Here is a tiny trained network, its code and every weight. The questions are about switching its units off for an input and a class, where a switched-off unit gives its printed mean instead of its output.

import numpy as np


def w(rows, s, z=0):
    codes = np.array(rows[::2]) - 128.0
    scale = np.full(codes.shape[1], s)
    scale[-1] = z or s
    return codes * scale


def f(y):
    return y / 2 * (1 + np.tanh(0.7978845608 * (y + 0.044715 * y**3)))


def log_softmax(a):
    a = a - a.max(-1, keepdims=True)
    return a - np.log(np.exp(a).sum(-1, keepdims=True))


def net(x, mask):
    res = np.array(x, float).reshape(1, 2) / 4 @ E
    y = f(res @ A[0][:, :-1].T + A[0][:, -1])
    res = res + np.where(mask, y, B[0][:, -1]) @ B[0][:, :-1]
    return log_softmax(res[-1] @ U[:, :-1].T + U[:, -1])


A, B = {}, {}
E = w([
[117,207,233,167,78,30,245,125,137,45],'x0',
[170,103,165,71,79,120,2,127,24,76],'x1',
],0.011)
A[0] = w([
[174,114,161,61,89,99,97,132,39,118,63],'N1',
[165,126,113,108,109,139,127,132,82,76,184],'N2',
[121,63,81,117,191,190,102,150,154,184,98],'N3',
[106,172,161,105,50,97,169,156,153,124,112],'N4',
[114,154,175,166,117,128,145,132,149,48,96],'N5',
[71,161,114,160,188,145,187,140,174,193,58],'N6',
[177,96,151,116,59,119,97,124,82,89,109],'N7',
[102,125,68,139,178,100,189,115,162,164,144],'N8',
[156,94,71,122,194,163,98,165,130,201,108],'N9',
[148,174,178,186,93,56,166,153,122,111,129],'N10',
[104,116,170,107,120,58,156,116,149,119,106],'N11',
[151,158,103,128,119,105,141,131,135,161,248],'N12',
[91,117,91,162,174,114,172,138,248,145,145],'N13',
],0.012,0.017)
B[0] = w([
[173,49,195,166,198,98,108,167,112,123,191],'N1',
[133,155,87,101,149,204,120,196,150,106,197],'N2',
[165,131,120,61,139,72,181,66,171,170,217],'N3',
[172,130,126,91,148,88,154,85,157,163,196],'N4',
[189,39,144,96,91,65,173,54,143,181,185],'N5',
[140,26,214,167,208,98,66,157,119,89,198],'N6',
[157,92,182,148,159,129,57,190,151,105,192],'N7',
[127,106,172,137,143,154,86,189,117,102,219],'N8',
[181,147,135,96,103,65,181,44,145,164,214],'N9',
[163,137,64,53,120,111,149,87,179,162,234],'N10',
[134,116,159,113,123,83,133,82,141,145,175],'N11',
[96,250,37,95,77,212,135,152,118,95,247],'N12',
[114,118,140,165,162,139,77,196,151,92,250],'N13',
],0.013,0.017)
U = w([
[144,130,118,102,147,109,137,56,156,174,133],'0',
[135,92,156,152,183,134,76,200,141,106,76],'1',
[105,253,51,121,106,197,122,167,138,107,254],'2',
[95,155,128,156,93,123,134,126,113,156,84],'3',
[102,126,126,153,110,127,147,117,113,133,97],'4',
[94,135,116,160,97,147,152,106,114,111,88],'5',
[115,121,158,154,100,150,151,116,111,129,92],'6',
[97,133,145,157,93,121,106,105,132,135,91],'7',
],0.02,0.0086)

Each question gives the input, the list of numbers given to net, and the class t.
The units are the neurons (one row each of A and B). Each row of codes is followed by its name. A weight is (code - 128) times the scale printed after its matrix; where a second scale follows, it is the last column's (A, B and U).
mask holds one flag per neuron, in row order. A switched-off neuron (its flag False) gives its mean, the last column of its row in B, instead of its output. The means were averaged over made-up inputs and are rounded, as every weight is.
A unit's drop is (log p(t) with every unit on - log p(t) with that unit switched off) / (log p(t) with every unit on - log p(t) with every unit switched off).
The circuit of an input: a set's keep is (log p(t) with only the set's units on - log p(t) with every unit switched off) / (log p(t) with every unit on - log p(t) with every unit switched off). Starting from the 12 units with the biggest drops (on a tie, the unit counted first), units are removed one at a time, each time the one whose removal leaves the highest keep (on an exact tie, the one counted first), for as long as the keep stays at least 0.8.
units of the circuit, in order: the units of the circuit, biggest drop first
k most important neurons: the k neurons with the biggest drops, biggest first
drop when u is switched off: that unit's drop, to one decimal
input [5,-6], class 1: 4 most important neurons : [N13; N6; N8; N9]
input [3,3], class 2: units of the circuit, in order : [N6; N3]
input [-5,-7], class 1: units of the circuit, in order : [N13]
input [-6,6], class 0: 2 most important neurons : [N9; N3]
input [-7,7], class 0: 2 most important neurons : [N9; N3]
input [8,8], class 0: 4 most important neurons : [N10; N5; N13; N4]
input [1,-3], class 2: 2 most important neurons : [N1; N7]
input [6,-7], class 1: 3 most important neurons : [N13; N6; N8]
input [3,-3], class 2: 3 most important neurons : [N3; N9; N1]
input [3,2], class 2: 3 most important neurons : [N3; N9; N6]
input [5,5], class 0: 3 most important neurons : [N13; N10; N8]
input [-2,3], class 2: drop when N6 is switched off : 0.5
input [6,5], class 0: drop when N10 is switched off : 0.3
input [4,-6], class 1: drop when N13 is switched off : 0.2
input [-3,1], class 2: drop when N6 is switched off : 0.1
